Each row, then roughly how far along a hidden order it lies, from 0 to 20
[-0.21, -1.02, +0.47, -0.98, +0.24, -0.90, -0.15, +1.83, -1.06, +3.81, -1.51, +0.32, -0.04, -0.19, +0.43, -3.79, +2.13, +0.16, +2.50, -0.28, +0.47, -0.53, +0.43, +1.10, -0.19, -1.46, +1.62, +1.32, -0.48, +0.25, +1.64, -3.83, +0.49, +0.12, +0.01, +0.99, -0.04, +0.20, +1.69, +0.73, +1.99, +0.23, +0.98, -0.41, +1.42, +0.43, +1.62, +2.19, +0.91, +0.71, -1.77, +1.46, -1.41, -0.63, -1.76, +1.78, -1.04, +0.97, +1.02, -0.36, -0.17, +0.27, +1.69, -2.43, -0.49, -3.79, +0.53, -1.25, +1.73, -1.52, -0.14, -0.61, +0.28, -0.93, +3.05, +0.28, -0.26, +1.03, -2.49, +0.98, +1.09, +0.31, +0.09, +0.10, +1.12, +0.11, -0.56, -0.19, +1.08, -0.01]
2
[-0.50, -1.22, +0.54, -0.08, +0.43, -0.99, -0.24, +1.85, -1.22, +3.90, -0.99, +0.62, -1.09, -0.31, +0.82, -2.05, +2.47, -0.93, +1.24, -0.11, +0.87, -0.77, +0.78, +0.50, +0.18, -0.10, +1.76, +0.96, -0.33, +0.27, +2.93, -3.19, -0.04, -0.41, +0.23, +0.45, +0.01, -0.06, +1.55, +0.12, +1.50, +1.32, +0.42, -1.13, +1.89, +1.55, +1.58, +2.08, -0.13, +0.13, -1.28, +1.35, -0.71, -0.96, -1.71, +1.74, -0.51, +0.30, +1.21, -0.61, -0.19, +0.48, +0.92, -1.70, -0.77, -2.21, +0.78, -0.93, +1.25, -1.87, -1.67, -0.42, +0.15, -0.73, +4.00, +0.22, +0.18, +1.04, -2.43, +0.66, +1.17, +1.08, +0.52, -0.09, +1.29, +1.14, -0.59, +0.01, +1.63, +0.54]
7
[+0.58, -0.97, +1.19, -0.92, +0.19, +0.24, -0.38, +3.28, -0.37, -0.49, -0.74, -0.26, +0.73, -0.55, +0.40, -4.27, +1.70, +1.98, +2.06, +0.21, +0.39, -0.37, -0.12, +0.41, +0.19, +1.36, -1.73, -2.85, -1.74, -0.34, +2.32, -7.20, -0.98, +0.30, +0.29, +0.67, +0.26, +0.55, -0.09, +0.39, -0.48, -1.34, +0.05, +0.80, -0.29, -1.14, -1.26, -0.01, +2.69, -0.03, +0.80, +0.57, +0.96, -1.06, -0.73, -1.09, -0.14, +1.01, -0.77, -1.70, -0.07, -0.30, +2.96, -0.57, +0.57, -0.96, -0.27, -0.59, +0.76, -1.13, +2.69, -0.92, +0.49, +1.40, +1.76, -1.87, +0.06, +1.53, +0.17, -0.04, -0.35, -1.02, +1.41, +0.71, +0.01, +1.61, -0.90, -0.16, +1.75, +0.07]
4
[-0.08, +0.34, -1.80, +1.90, -0.61, +0.90, +0.01, -1.55, -0.42, -3.35, +1.38, +0.33, +0.49, +0.11, -0.04, +2.58, -2.31, -2.19, -0.51, +0.62, +0.74, +0.00, +0.67, -1.41, -0.61, +1.24, -0.15, -1.68, +0.94, -0.32, -1.73, +2.77, -0.38, -0.64, +0.06, -0.82, -0.08, +0.50, -1.90, -1.07, -0.74, +0.40, -1.05, -0.09, -1.29, -0.34, -1.46, -2.28, -2.77, -1.00, +0.85, -0.75, +1.78, -0.09, +0.66, -0.70, +0.50, -0.29, +0.02, -0.37, +0.16, +0.56, -2.07, +3.37, +0.34, +3.81, -0.69, +1.19, -0.52, +1.22, -1.98, +0.77, -0.50, +0.37, -2.58, +1.04, +0.65, -0.70, +0.83, -2.27, -0.83, +0.16, +0.24, -0.09, -0.80, -1.11, +0.34, +0.35, -1.14, +0.61]
20
[+0.66, -0.84, +1.49, -1.26, +0.17, +0.08, -0.24, +2.93, -0.51, -1.33, -1.06, -0.18, +0.04, -0.54, +0.12, -4.10, +1.71, +2.17, +1.93, +0.07, +0.27, -0.29, -0.18, +0.19, +0.60, +1.91, -1.89, -4.15, -1.72, -0.36, +2.76, -7.23, -1.36, +0.21, +0.25, +0.42, +0.30, +0.41, +0.27, +0.22, -1.18, -1.59, -0.01, +0.55, -0.66, -0.98, -1.58, +0.06, +2.94, +0.07, +0.89, +0.37, +0.37, -0.89, -0.52, -1.17, +0.12, +1.05, -1.21, -1.31, -0.12, -0.43, +2.43, -0.29, +0.36, -1.27, -0.21, -0.44, +0.78, -1.06, +2.86, -0.94, +0.58, +0.97, +1.40, -1.96, -0.05, +2.09, +0.49, -0.20, -0.27, -0.92, +1.53, +0.73, -0.04, +1.68, -0.91, -0.10, +1.64, -0.20]
3
[-0.19, -0.56, -1.38, +0.80, +0.74, -0.47, -0.43, +0.94, -0.61, +2.39, -0.05, +0.45, +0.26, -0.14, +0.21, +1.52, +0.23, -1.83, +0.67, +0.30, +1.10, -0.34, +1.13, -0.22, -0.14, -0.94, +2.30, +1.41, +0.31, +0.25, +1.10, -0.87, +0.24, -0.42, +0.04, +0.27, -0.05, +0.26, +0.60, +0.13, +1.35, +1.80, +0.04, -0.99, +1.13, +0.78, +2.18, +0.06, -3.74, -0.36, -0.90, +1.09, -0.46, -0.63, -0.29, +1.27, -0.47, -0.37, +2.08, -0.85, +0.03, +0.53, +0.11, +0.14, -0.78, +0.56, +0.34, -0.64, +0.62, -0.72, -2.66, +0.09, -0.33, -0.15, +2.24, +0.89, +0.25, -0.95, -2.22, +0.05, +0.88, +0.23, -0.91, -0.52, +1.39, -1.56, +0.05, +0.13, +0.51, +0.53]
13
[+0.44, -0.57, -0.49, -1.69, +0.30, -1.01, -0.61, +3.70, -0.24, +3.56, -1.60, -0.13, +1.56, -0.40, +0.03, -3.74, +2.00, +0.88, +2.34, +0.03, +1.02, -0.11, -0.38, +0.98, +0.20, -2.40, +1.42, +1.63, -0.82, +0.23, +1.37, -5.74, -0.48, +0.66, -0.10, +1.53, +0.12, +1.04, +1.43, +1.01, +1.06, -0.80, +1.07, -0.69, +1.46, +0.40, +2.18, +0.92, +3.59, +0.64, -1.04, +1.23, -2.66, -0.59, -0.29, +0.60, -0.83, +0.74, +0.59, -1.99, -0.03, -0.33, +2.80, -3.14, -0.22, -4.49, +0.46, -2.00, +1.36, -1.35, +1.42, -0.55, +0.26, +0.47, +2.63, -0.56, -0.41, +0.27, -2.64, +0.55, +0.91, -0.38, -0.41, +0.07, +1.22, -0.93, +0.03, -0.91, +0.97, +0.36]
0
[-0.04, +0.40, -0.06, +1.51, -0.70, +1.23, +0.55, -1.85, +0.04, -4.17, +1.15, -0.27, -0.56, +0.08, -0.10, +3.28, -2.13, -1.60, -0.97, +0.29, -0.13, +0.09, +0.14, -0.94, -0.31, +1.70, -1.45, -2.24, +0.43, -0.50, -1.45, +1.42, -0.57, -0.70, +0.02, -1.18, -0.15, -0.09, -2.06, -0.79, -1.25, +0.54, -0.66, +1.20, -1.42, -0.89, -1.61, -1.92, -1.39, -0.60, +1.27, -0.51, +1.96, -0.02, +0.66, -0.48, +0.76, -0.43, -0.65, +1.39, +0.07, +0.43, -1.00, +3.30, +0.66, +3.07, -0.43, +1.13, -0.28, +1.03, -1.10, +0.58, -0.19, -0.30, -2.63, +0.91, +0.10, -0.08, +1.32, -1.72, -1.18, +0.46, +0.77, +0.06, -1.23, -0.11, +0.21, +0.71, -1.00, -0.48]
16
[+0.49, -0.65, +0.08, -0.65, +0.23, +0.26, -0.45, +2.25, -0.11, -2.49, -0.22, -0.04, +1.49, -0.14, +0.13, -3.46, +0.50, +1.71, +0.55, +0.28, +0.24, -0.02, -0.29, -0.24, -0.35, +0.59, -1.79, -2.77, -1.57, -0.15, +0.98, -6.71, -1.39, -0.11, +0.12, +0.46, +0.06, +0.48, -0.29, +0.20, +0.00, -0.52, -0.57, +1.22, -0.97, -0.91, -1.63, -1.13, +1.38, -0.46, +0.85, +0.30, +0.65, -1.07, +0.29, -1.81, +0.02, +0.37, -0.47, -1.37, +0.12, -0.21, +1.21, -0.19, +0.70, +0.91, -0.77, +0.27, +0.52, -0.64, +2.07, -1.10, +0.39, +1.57, +1.24, -2.02, -0.16, +0.42, +0.52, -1.12, -0.52, -0.97, +0.97, +0.61, -0.38, +1.03, -0.54, -0.02, +1.41, -0.17]
9
[-0.37, +0.46, -3.15, +1.49, -0.79, +0.21, -0.09, -1.35, -0.66, -1.33, +0.55, +0.65, +0.95, +0.36, -0.12, +2.94, -1.42, -2.29, -1.11, +0.96, +1.33, -0.04, +0.52, -1.07, -0.69, -0.09, +1.23, +0.65, +1.25, -0.06, -1.64, +2.73, +0.01, -0.67, -0.19, -0.23, -0.14, +0.72, -0.98, -0.72, -0.12, +0.66, -0.76, -1.27, -1.40, +0.27, -0.31, -2.03, -4.63, -0.79, -0.38, +0.04, +0.23, -0.76, +1.14, +0.95, +0.15, -0.43, +0.83, +0.16, +0.35, +0.72, -2.75, +2.74, -0.26, +2.58, -0.56, +0.79, -0.34, +0.23, -2.23, +0.73, -0.37, -0.53, -1.08, +1.13, +0.55, -0.60, -0.49, -1.57, -0.17, +0.44, -0.46, -0.14, -0.25, -2.01, +0.73, -0.02, -0.70, +0.76]
18
